Below are the code and all the weights of a small trained network. Each question names an input and a class and asks about switching units off, where a switched-off unit gives its printed mean instead of its output.

import numpy as np


def w(rows, s, z=0):
    codes = np.array(rows[::2]) - 128.0
    scale = np.full(codes.shape[1], s)
    scale[-1] = z or s
    return codes * scale


def norm(h):
    return h / np.sqrt((h * h).mean(-1, keepdims=True) + 1e-5)


def f(y):
    return np.maximum(y, 0)


def log_softmax(a):
    a = a - a.max(-1, keepdims=True)
    return a - np.log(np.exp(a).sum(-1, keepdims=True))


def net(x, mask):
    res = np.array(x, float).reshape(1, 5) / 4 @ E
    u = 0
    for l in range(3):
        y = f(norm(res) @ A[l][:, :-1].T + A[l][:, -1])
        res = res + np.where(mask[u : u + 5], y, B[l][:, -1]) @ B[l][:, :-1]
        u += 5
    return log_softmax(norm(res)[-1] @ U[:, :-1].T + U[:, -1])


A, B = {}, {}
E = w([
[157,150,106,135,157,120],'x0',
[143,143,152,94,106,160],'x1',
[186,174,93,130,176,126],'x2',
[36,194,174,152,226,208],'x3',
[68,164,133,18,134,2],'x4',
],0.0094)
A[0] = w([
[194,1,41,135,133,140,253],'0.n0',
[126,180,119,115,27,153,182],'0.n1',
[223,61,74,131,79,206,105],'0.n2',
[90,130,129,153,34,94,218],'0.n3',
[108,157,167,191,63,119,85],'0.n4',
],0.0076,0.0013)
B[0] = w([
[131,48,151,45,88,186,251],'0.n0',
[177,125,85,147,183,91,167],'0.n1',
[129,47,43,110,176,126,254],'0.n2',
[205,151,107,12,148,166,187],'0.n3',
[254,158,44,130,101,172,154],'0.n4',
],0.0085,0.0052)
A[1] = w([
[4,207,198,26,171,154,183],'1.n0',
[236,68,170,121,127,53,167],'1.n1',
[147,123,173,139,30,123,110],'1.n2',
[128,182,157,234,105,220,7],'1.n3',
[182,115,167,116,112,254,126],'1.n4',
],0.0086,0.0015)
B[1] = w([
[116,116,108,106,178,125,254],'1.n0',
[145,67,138,114,81,136,195],'1.n1',
[88,143,96,184,153,154,138],'1.n2',
[82,157,112,188,5,72,183],'1.n3',
[118,123,92,184,154,121,220],'1.n4',
],0.013,0.0085)
A[2] = w([
[130,132,77,26,56,36,4],'2.n0',
[120,172,127,73,2,48,19],'2.n1',
[182,134,190,8,44,117,7],'2.n2',
[165,139,190,107,71,41,65],'2.n3',
[118,149,94,226,137,191,75],'2.n4',
],0.0087,0.0019)
B[2] = w([
[201,162,230,202,105,141,247],'2.n0',
[120,177,252,179,143,177,184],'2.n1',
[104,242,120,150,137,115,209],'2.n2',
[160,197,178,161,118,37,166],'2.n3',
[62,154,175,162,73,88,254],'2.n4',
],0.011,0.005)
U = w([
[194,6,74,99,82,188,233],'0',
[64,151,100,209,71,114,177],'1',
[213,178,231,109,82,89,4],'2',
[77,141,120,33,228,98,89],'3',
],0.018,0.0014)

Each question gives the input, the list of numbers given to net, and the class t.
The units are the neurons (one row each of A and B). Each row of codes is followed by its name. A weight is (code - 128) times the scale printed after its matrix; where a second scale follows, it is the last column's (A, B and U).
mask holds one flag per neuron, layer by layer. A switched-off neuron (its flag False) gives its mean, the last column of its row in B, instead of its output. The means were averaged over made-up inputs and are rounded, as every weight is.
A unit's drop is (log p(t) with every unit on - log p(t) with that unit switched off) / (log p(t) with every unit on - log p(t) with every unit switched off).
The circuit of an input: a set's keep is (log p(t) with only the set's units on - log p(t) with every unit switched off) / (log p(t) with every unit on - log p(t) with every unit switched off). Starting from the 12 units with the biggest drops (on a tie, the unit counted first), units are removed one at a time, each time the one whose removal leaves the highest keep (on an exact tie, the one counted first), for as long as the keep stays at least 0.8.
circuit, biggest first: the units of the circuit, biggest drop first
most important unit: the unit with the biggest drop
top k neurons: the k neurons with the biggest drops, biggest first
top k neurons in layer l: the k neurons of layer l with the biggest drops, biggest first
drop of u: that unit's drop, to one decimal
input [4,6,-2,3,1], class 3: circuit, biggest first => 1.n0
input [2,4,7,1,0], class 1: circuit, biggest first => 1.n0, 0.n3, 2.n0
input [2,-8,-1,0,3], class 2: circuit, biggest first => 2.n0, 1.n4
input [7,-5,4,1,1], class 3: top 2 neurons => 1.n3, 2.n0
input [5,-7,1,-4,1], class 2: top 3 neurons => 1.n4, 1.n0, 2.n2
input [-5,-2,-6,0,5], class 2: top 3 neurons => 2.n0, 1.n4, 0.n3
input [6,-8,2,0,2], class 2: top 2 neurons => 1.n4, 1.n0
input [0,-6,-4,7,1], class 3: top 2 neurons => 1.n0, 1.n4
input [-8,4,-1,-7,1], class 2: top 2 neurons in layer 1 => 1.n0, 1.n4
input [-1,8,-2,2,-8], class 1: top 2 neurons => 2.n4, 1.n3
input [6,-7,-2,5,1], class 3: top 2 neurons in layer 1 => 1.n0, 1.n4
input [-5,-8,-6,-1,0], class 0: drop of 1.n2 => 0.2
input [1,-1,5,-1,7], class 2: drop of 2.n0 => 0.1
input [-1,-1,1,-1,5], class 2: most important unit => 2.n0
